Below are the code and all the weights of a small trained network. Each question names an input and a target symbol and asks about switching units off, where a switched-off unit gives its printed mean instead of its output.

import numpy as np


def w(rows, s, z=0):
    codes = np.array(rows[::2]) - 128.0
    scale = np.full(codes.shape[1], s)
    scale[-1] = z or s
    return codes * scale


def norm(h):
    return h / np.sqrt((h * h).mean(-1, keepdims=True) + 1e-5)


def f(y):
    return y / 2 * (1 + np.tanh(0.7978845608 * (y + 0.044715 * y**3)))


def softmax(a):
    e = np.exp(a - a.max(-1, keepdims=True))
    return e / e.sum(-1, keepdims=True)


def log_softmax(a):
    a = a - a.max(-1, keepdims=True)
    return a - np.log(np.exp(a).sum(-1, keepdims=True))


def net(x, mask):
    ids = ['αβγδηξπσω'.index(c) for c in x.split()]
    T = len(ids)
    res = E[ids] + P[:T]
    u = 0
    for l in range(3):
        q, k, v = (norm(res) @ M[l].T for M in (Q, K, V))
        z = softmax(np.where(np.tri(T) > 0, q @ k.T / 2**0.5, -1e9)) @ v
        res = res + np.where(mask[u], z, O[l][:, -1]) @ O[l][:, :-1]
        u += 1
        y = f(norm(res) @ A[l][:, :-1].T + A[l][:, -1])
        res = res + np.where(mask[u : u + 4], y, B[l][:, -1]) @ B[l][:, :-1]
        u += 4
    return log_softmax(norm(res)[-1] @ U[:, :-1].T + U[:, -1])


Q, K, V, O, A, B = {}, {}, {}, {}, {}, {}
E = w([
[155,168,171,98,152,135,66,216],'α',
[57,150,152,69,100,90,96,134],'β',
[121,106,86,224,58,77,182,181],'γ',
[121,65,140,174,170,135,32,108],'δ',
[71,85,152,42,122,90,127,113],'η',
[254,152,143,130,97,126,176,149],'ξ',
[210,91,132,56,138,155,57,183],'π',
[76,150,212,139,174,141,107,170],'σ',
[157,76,143,43,127,63,90,121],'ω',
],0.025)
P = w([
[149,50,227,135,4,180,69,142],'0',
[165,78,185,138,87,80,80,157],'1',
[166,80,148,135,146,91,109,160],'2',
[161,108,126,141,167,89,117,156],'3',
[158,124,108,131,174,93,126,153],'4',
[154,139,93,123,176,95,126,144],'5',
[154,153,86,122,180,92,124,147],'6',
[145,164,78,115,182,95,124,140],'7',
[142,166,70,109,175,98,129,135],'8',
],0.014)
Q[0] = w([
[110,127,138,124,170,199,160,131],'0.h0',
[145,123,190,136,103,254,105,146],'0.h0',
],0.0077)
K[0] = w([
[87,170,146,34,253,81,177,170],'0.h0',
[177,233,127,56,246,123,106,29],'0.h0',
],0.0033)
V[0] = w([
[70,62,17,183,174,77,105,215],'0.h0',
[123,163,2,208,126,128,207,105],'0.h0',
],0.018)
O[0] = w([
[41,75,17,203,134,135,3,80,113],'0.h0',
[61,112,25,204,101,123,153,19,5],'0.h0',
],0.0076,0.025)
A[0] = w([
[2,119,100,99,61,133,146,140,113],'0.n0',
[92,115,152,213,52,226,150,165,79],'0.n1',
[165,182,84,155,156,132,224,98,101],'0.n2',
[131,60,70,78,85,97,140,52,12],'0.n3',
],0.035,0.011)
B[0] = w([
[158,239,82,14,119,148,112,114,253],'0.n0',
[36,182,4,77,138,193,195,205,198],'0.n1',
[102,132,39,148,196,119,173,194,237],'0.n2',
[81,34,159,162,33,29,34,150,209],'0.n3',
],0.023,0.0044)
Q[1] = w([
[114,70,144,106,110,103,148,117],'1.h0',
[55,135,113,73,2,148,143,78],'1.h0',
],0.081)
K[1] = w([
[100,97,121,77,141,95,165,100],'1.h0',
[205,143,255,86,147,124,132,166],'1.h0',
],0.074)
V[1] = w([
[85,207,59,56,137,151,94,53],'1.h0',
[186,156,92,123,145,3,105,78],'1.h0',
],0.016)
O[1] = w([
[200,245,109,255,147,148,171,173,2],'1.h0',
[111,163,111,101,138,199,61,120,75],'1.h0',
],0.0099,0.0093)
A[1] = w([
[95,45,91,241,153,130,65,72,143],'1.n0',
[45,138,225,253,158,123,164,124,60],'1.n1',
[129,150,197,56,120,132,121,113,49],'1.n2',
[30,122,58,221,150,124,120,79,3],'1.n3',
],0.037,0.0056)
B[1] = w([
[158,158,21,187,180,140,184,211,143],'1.n0',
[22,169,142,122,126,33,191,63,145],'1.n1',
[75,128,112,66,137,79,48,35,252],'1.n2',
[211,152,179,4,103,176,46,62,137],'1.n3',
],0.024,0.032)
Q[2] = w([
[107,19,111,85,157,136,31,134],'2.h0',
[139,206,85,255,197,134,182,78],'2.h0',
],0.056)
K[2] = w([
[140,66,153,237,215,53,158,137],'2.h0',
[100,86,119,100,43,253,125,88],'2.h0',
],0.049)
V[2] = w([
[222,146,143,122,8,114,115,76],'2.h0',
[72,30,181,67,183,253,164,87],'2.h0',
],0.018)
O[2] = w([
[85,64,28,93,100,90,43,44,1],'2.h0',
[114,227,41,140,24,250,233,255,244],'2.h0',
],0.008,0.004)
A[2] = w([
[236,69,175,96,120,217,121,133,26],'2.n0',
[137,103,226,146,2,175,92,47,133],'2.n1',
[223,87,158,190,66,141,200,60,3],'2.n2',
[212,184,61,149,87,69,143,79,99],'2.n3',
],0.045,0.0062)
B[2] = w([
[142,123,120,158,193,120,59,113,146],'2.n0',
[111,133,115,243,81,168,86,131,252],'2.n1',
[97,103,127,141,203,140,254,131,135],'2.n2',
[172,100,127,104,99,160,85,117,212],'2.n3',
],0.058,0.015)
U = w([
[140,40,128,160,98,76,150,185,93],'α',
[162,37,163,145,100,174,212,102,230],'β',
[187,179,217,135,85,93,98,196,22],'γ',
[124,146,168,161,126,109,197,124,181],'δ',
[201,168,44,186,110,71,151,59,3],'η',
[103,75,173,219,69,174,107,67,227],'ξ',
[112,70,160,14,147,132,71,88,45],'π',
[101,188,79,130,114,186,157,244,211],'σ',
[133,161,107,168,255,155,88,134,84],'ω',
],0.0085,0.0051)

Each question gives the input, a string of symbols that net reads in full, and the target symbol t.
The units are the heads (2 rows each of Q, K, V and O) and the neurons (one row each of A and B). Each row of codes is followed by its name. A weight is (code - 128) times the scale printed after its matrix; where a second scale follows, it is the last column's (O, A, B and U).
mask holds one flag per unit, layer by layer, with each layer's heads first. A switched-off unit (its flag False) gives its mean, the last column of its rows in O or B, instead of its output. The means were averaged over made-up inputs and are rounded, as every weight is.
A unit's drop is (log p(t) with every unit on - log p(t) with that unit switched off) / (log p(t) with every unit on - log p(t) with every unit switched off).
The circuit of an input: a set's keep is (log p(t) with only the set's units on - log p(t) with every unit switched off) / (log p(t) with every unit on - log p(t) with every unit switched off). Starting from the 12 units with the biggest drops (on a tie, the unit counted first), units are removed one at a time, each time the one whose removal leaves the highest keep (on an exact tie, the one counted first), for as long as the keep stays at least 0.8.
circuit, biggest first: the units of the circuit, biggest drop first
unit that matters most: the unit with the biggest drop
k most important neurons: the k neurons with the biggest drops, biggest first
k most important neurons of layer l: the k neurons of layer l with the biggest drops, biggest first
drop when u is switched off: that unit's drop, to one decimal
input ω δ δ ξ δ δ, target σ: circuit, biggest first : 0.h0, 1.n0, 1.n2
input γ π ξ η γ, target π: unit that matters most : 0.h0
input σ ξ η β η γ, target σ: circuit, biggest first : 0.n1, 0.h0, 1.n2
input ξ π ω ξ ξ ξ α η ξ, target σ: circuit, biggest first : 0.n2, 0.h0, 1.n2
input γ α ω, target α: circuit, biggest first : 1.n0, 0.h0, 0.n3, 2.n1
input γ α α ξ, target β: 3 most important neurons : 1.n2, 0.n1, 2.n2
input α δ δ σ η η δ η γ, target σ: circuit, biggest first : 0.h0, 0.n1, 1.n2
input α δ σ ξ ω α ξ ξ, target ω: 2 most important neurons : 0.n2, 0.n3
input γ α ξ ξ α δ, target η: 2 most important neurons of layer 1 : 1.n1, 1.n0
input ω ξ ξ ξ, target ω: 3 most important neurons : 0.n2, 1.n1, 1.n2
input ξ ξ β ω ξ α ξ, target σ: 4 most important neurons : 0.n2, 0.n3, 1.n2, 1.n3
input β δ ξ η α ξ β δ, target π: 3 most important neurons of layer 0 : 0.n2, 0.n3, 0.n0
input δ ω η π α δ δ ω δ, target σ: 3 most important neurons : 0.n0, 1.n2, 1.n0
input ω β α γ π, target ω: 3 most important neurons : 1.n2, 2.n0, 0.n0
input γ α α δ π, target ω: unit that matters most : 1.h0
input α γ ξ, target β: 2 most important neurons : 1.n2, 2.n2
input ξ γ π η σ, target δ: 2 most important neurons of layer 0 : 0.n0, 0.n1
input π γ ξ α α, target γ: 3 most important neurons of layer 1 : 1.n2, 1.n1, 1.n0
input δ ξ δ ω α α β δ, target ω: 4 most important neurons : 1.n0, 0.n0, 2.n1, 2.n3
input γ δ β σ, target δ: most important neuron : 1.n1
input η δ ξ π γ σ α η β, target π: 2 most important neurons : 0.n0, 2.n1
input η γ δ σ β, target π: drop when 2.n1 is switched off : 0.2
input σ σ α β δ β δ, target π: drop when 0.n2 is switched off : 0.3
